Below are the code and all the weights of a small trained network. Each question names an input and a target symbol and asks about switching units off, where a switched-off unit gives its printed mean instead of its output.

import numpy as np


def w(rows, s, z=0):
    codes = np.array(rows[::2]) - 128.0
    scale = np.full(codes.shape[1], s)
    scale[-1] = z or s
    return codes * scale


def norm(h):
    return h / np.sqrt((h * h).mean(-1, keepdims=True) + 1e-5)


def f(y):
    return np.maximum(y, 0)


def softmax(a):
    e = np.exp(a - a.max(-1, keepdims=True))
    return e / e.sum(-1, keepdims=True)


def log_softmax(a):
    a = a - a.max(-1, keepdims=True)
    return a - np.log(np.exp(a).sum(-1, keepdims=True))


def net(x, mask):
    ids = ['αγδεζλξπτφψ'.index(c) for c in x.split()]
    T = len(ids)
    res = E[ids] + P[:T]
    r = norm(res)
    for j in range(3):
        rows = slice(4 * j, 4 * j + 4)
        q, k, v = (r @ M[0][rows].T for M in (Q, K, V))
        z = softmax(np.where(np.tri(T) > 0, q @ k.T / 4**0.5, -1e9)) @ v
        o = O[0][rows]
        res = res + np.where(mask[j], z, o[:, -1]) @ o[:, :-1]
    y = f(norm(res) @ A[0][:, :-1].T + A[0][:, -1])
    res = res + np.where(mask[3:19], y, B[0][:, -1]) @ B[0][:, :-1]
    return log_softmax(norm(res)[-1] @ U[:, :-1].T + U[:, -1])


Q, K, V, O, A, B = {}, {}, {}, {}, {}, {}
E = w([
[3,121,141,105,112,166],'α',
[119,96,67,203,161,72],'γ',
[75,75,196,226,95,185],'δ',
[179,132,148,41,160,59],'ε',
[121,93,218,153,176,185],'ζ',
[80,149,200,85,83,176],'λ',
[29,105,60,171,29,67],'ξ',
[32,118,212,16,166,184],'π',
[85,131,173,91,170,167],'τ',
[180,148,170,115,20,85],'φ',
[66,149,78,25,89,49],'ψ',
],0.015)
P = w([
[145,249,111,137,186,153],'0',
[106,203,173,145,200,92],'1',
[132,169,155,139,172,111],'2',
[134,157,155,126,160,101],'3',
[168,63,88,86,143,169],'4',
[162,109,129,112,141,117],'5',
[154,70,136,112,153,109],'6',
[143,95,162,135,143,68],'7',
[144,73,147,117,129,88],'8',
],0.016)
Q[0] = w([
[86,102,129,96,169,102],'H0',
[131,178,143,130,154,177],'H0',
[101,105,82,149,126,126],'H0',
[43,154,89,177,139,105],'H0',
[139,147,133,158,118,180],'H1',
[15,72,146,134,143,133],'H1',
[133,202,87,141,74,152],'H1',
[57,34,231,116,179,104],'H1',
[196,49,78,100,132,177],'H2',
[121,254,184,180,152,81],'H2',
[78,178,217,171,178,14],'H2',
[154,125,124,124,115,136],'H2',
],0.015)
K[0] = w([
[116,165,110,122,165,91],'H0',
[105,135,62,116,118,107],'H0',
[77,136,178,148,195,161],'H0',
[126,182,119,139,162,226],'H0',
[154,129,144,149,110,158],'H1',
[125,102,80,136,88,59],'H1',
[63,188,165,147,130,226],'H1',
[181,88,93,111,107,14],'H1',
[42,152,204,153,130,51],'H2',
[149,131,24,129,123,194],'H2',
[191,91,67,97,61,249],'H2',
[115,101,112,132,154,103],'H2',
],0.015)
V[0] = w([
[171,150,74,156,88,132],'H0',
[56,73,88,135,224,151],'H0',
[62,98,98,122,97,119],'H0',
[138,59,162,112,113,161],'H0',
[18,130,146,143,60,200],'H1',
[166,128,207,53,155,156],'H1',
[64,149,61,82,136,112],'H1',
[154,163,184,74,25,167],'H1',
[241,171,72,114,116,25],'H2',
[201,141,210,91,126,149],'H2',
[120,151,103,183,5,161],'H2',
[208,87,143,227,177,171],'H2',
],0.012)
O[0] = w([
[102,96,101,157,132,152,63],'H0',
[186,151,143,103,194,70,133],'H0',
[102,99,161,174,201,104,71],'H0',
[90,165,151,96,198,150,71],'H0',
[24,162,94,140,194,73,70],'H1',
[142,218,177,70,97,190,135],'H1',
[154,46,168,80,200,68,168],'H1',
[38,139,224,126,105,172,75],'H1',
[255,113,125,101,88,95,1],'H2',
[148,247,125,134,43,200,185],'H2',
[70,11,115,33,121,245,54],'H2',
[211,146,30,115,207,188,154],'H2',
],0.0095,0.0077)
A[0] = w([
[150,70,50,182,120,99,200],'N0',
[107,127,162,94,172,103,135],'N1',
[172,170,102,83,83,79,135],'N2',
[103,191,94,134,185,149,91],'N3',
[98,107,87,215,57,157,165],'N4',
[125,156,110,92,166,171,1],'N5',
[154,157,141,193,142,180,25],'N6',
[129,94,169,133,140,127,78],'N7',
[132,70,104,106,112,168,133],'N8',
[142,110,188,179,157,157,159],'N9',
[137,151,147,5,129,106,99],'N10',
[165,163,190,167,140,100,167],'N11',
[139,109,84,172,149,73,59],'N12',
[120,170,106,84,127,92,50],'N13',
[97,148,150,148,111,125,129],'N14',
[57,97,96,63,86,112,61],'N15',
],0.018,0.0076)
B[0] = w([
[163,170,254,104,172,152,251],'N0',
[128,185,68,111,89,103,190],'N1',
[70,72,150,150,111,147,218],'N2',
[168,85,101,115,90,65,210],'N3',
[157,46,195,129,218,232,208],'N4',
[119,205,177,160,78,28,149],'N5',
[119,101,90,71,89,132,171],'N6',
[58,99,71,116,113,121,151],'N7',
[130,91,142,4,145,106,164],'N8',
[69,96,40,52,73,100,206],'N9',
[113,47,50,159,132,202,188],'N10',
[122,56,65,180,121,165,254],'N11',
[111,183,133,167,166,136,197],'N12',
[118,57,48,99,178,131,151],'N13',
[155,110,165,158,150,168,189],'N14',
[98,119,202,64,110,117,155],'N15',
],0.011,0.0088)
U = w([
[110,112,166,124,58,36,163],'α',
[230,94,150,129,167,119,94],'γ',
[96,125,83,249,161,182,47],'δ',
[195,111,150,69,45,158,57],'ε',
[173,211,124,144,22,82,217],'ζ',
[64,194,157,191,86,112,148],'λ',
[61,122,194,134,171,75,98],'ξ',
[92,185,87,40,225,204,172],'π',
[163,193,47,162,143,167,253],'τ',
[80,131,208,130,100,185,73],'φ',
[116,36,109,80,121,64,90],'ψ',
],0.012,0.0032)

Each question gives the input, a string of symbols that net reads in full, and the target symbol t.
The units are the heads (4 rows each of Q, K, V and O) and the neurons (one row each of A and B). Each row of codes is followed by its name. A weight is (code - 128) times the scale printed after its matrix; where a second scale follows, it is the last column's (O, A, B and U).
mask holds one flag per unit, heads first, then neurons. A switched-off unit (its flag False) gives its mean, the last column of its rows in O or B, instead of its output. The means were averaged over made-up inputs and are rounded, as every weight is.
A unit's drop is (log p(t) with every unit on - log p(t) with that unit switched off) / (log p(t) with every unit on - log p(t) with every unit switched off).
The circuit of an input: a set's keep is (log p(t) with only the set's units on - log p(t) with every unit switched off) / (log p(t) with every unit on - log p(t) with every unit switched off). Starting from the 12 units with the biggest drops (on a tie, the unit counted first), units are removed one at a time, each time the one whose removal leaves the highest keep (on an exact tie, the one counted first), for as long as the keep stays at least 0.8.
circuit, biggest first: the units of the circuit, biggest drop first
unit that matters most: the unit with the biggest drop
k most important neurons: the k neurons with the biggest drops, biggest first
which heads matter: for each layer, one digit per head in row order, 1 if its drop is at least 0.15 and else 0, layers parted by /
drop when u is switched off: that unit's drop, to one decimal
input ξ π δ ζ δ φ ε φ δ, target ε: which heads matter	011
input δ τ δ ψ α ζ δ ζ δ, target ψ: which heads matter	000
input δ α π τ δ ζ, target λ: which heads matter	111
input ζ δ τ ζ δ δ ε, target ε: which heads matter	010
input π π α, target λ: circuit, biggest first	(H2)
input δ ψ δ τ δ, target α: which heads matter	001
input ζ τ δ τ ψ π, target ψ: circuit, biggest first	(H0, N0, N3)
input φ δ δ τ, target ε: which heads matter	001
input γ δ δ, target γ: which heads matter	000
input γ ζ φ α ζ γ, target γ: which heads matter	010
input ξ α ζ τ ζ τ δ, target ξ: circuit, biggest first	(H1, N0)
input ξ δ φ τ δ ζ, target φ: which heads matter	010
input δ ψ ξ ε, target π: which heads matter	011
input δ τ φ γ ζ ψ δ ζ, target ψ: unit that matters most	N9
input δ γ π λ γ, target γ: which heads matter	010
input ξ α δ δ, target ψ: which heads matter	001
input ζ δ δ δ δ, target π: 4 most important neurons	(N11, N2, N4, N10)
input α τ ζ ζ δ, target δ: 2 most important neurons	(N4, N11)
input δ δ δ ζ π ξ ζ π, target ξ: drop when N7 is switched off	0.0
input γ ξ τ τ τ φ τ, target φ: circuit, biggest first	(H1)
input φ π τ ψ ψ φ ψ γ α, target ε: drop when H2 is switched off	1.2
input ζ δ δ δ ζ ζ, target π: drop when N11 is switched off	0.1
input δ ε ζ ζ ε ζ π δ π, target ε: 2 most important neurons	(N12, N4)
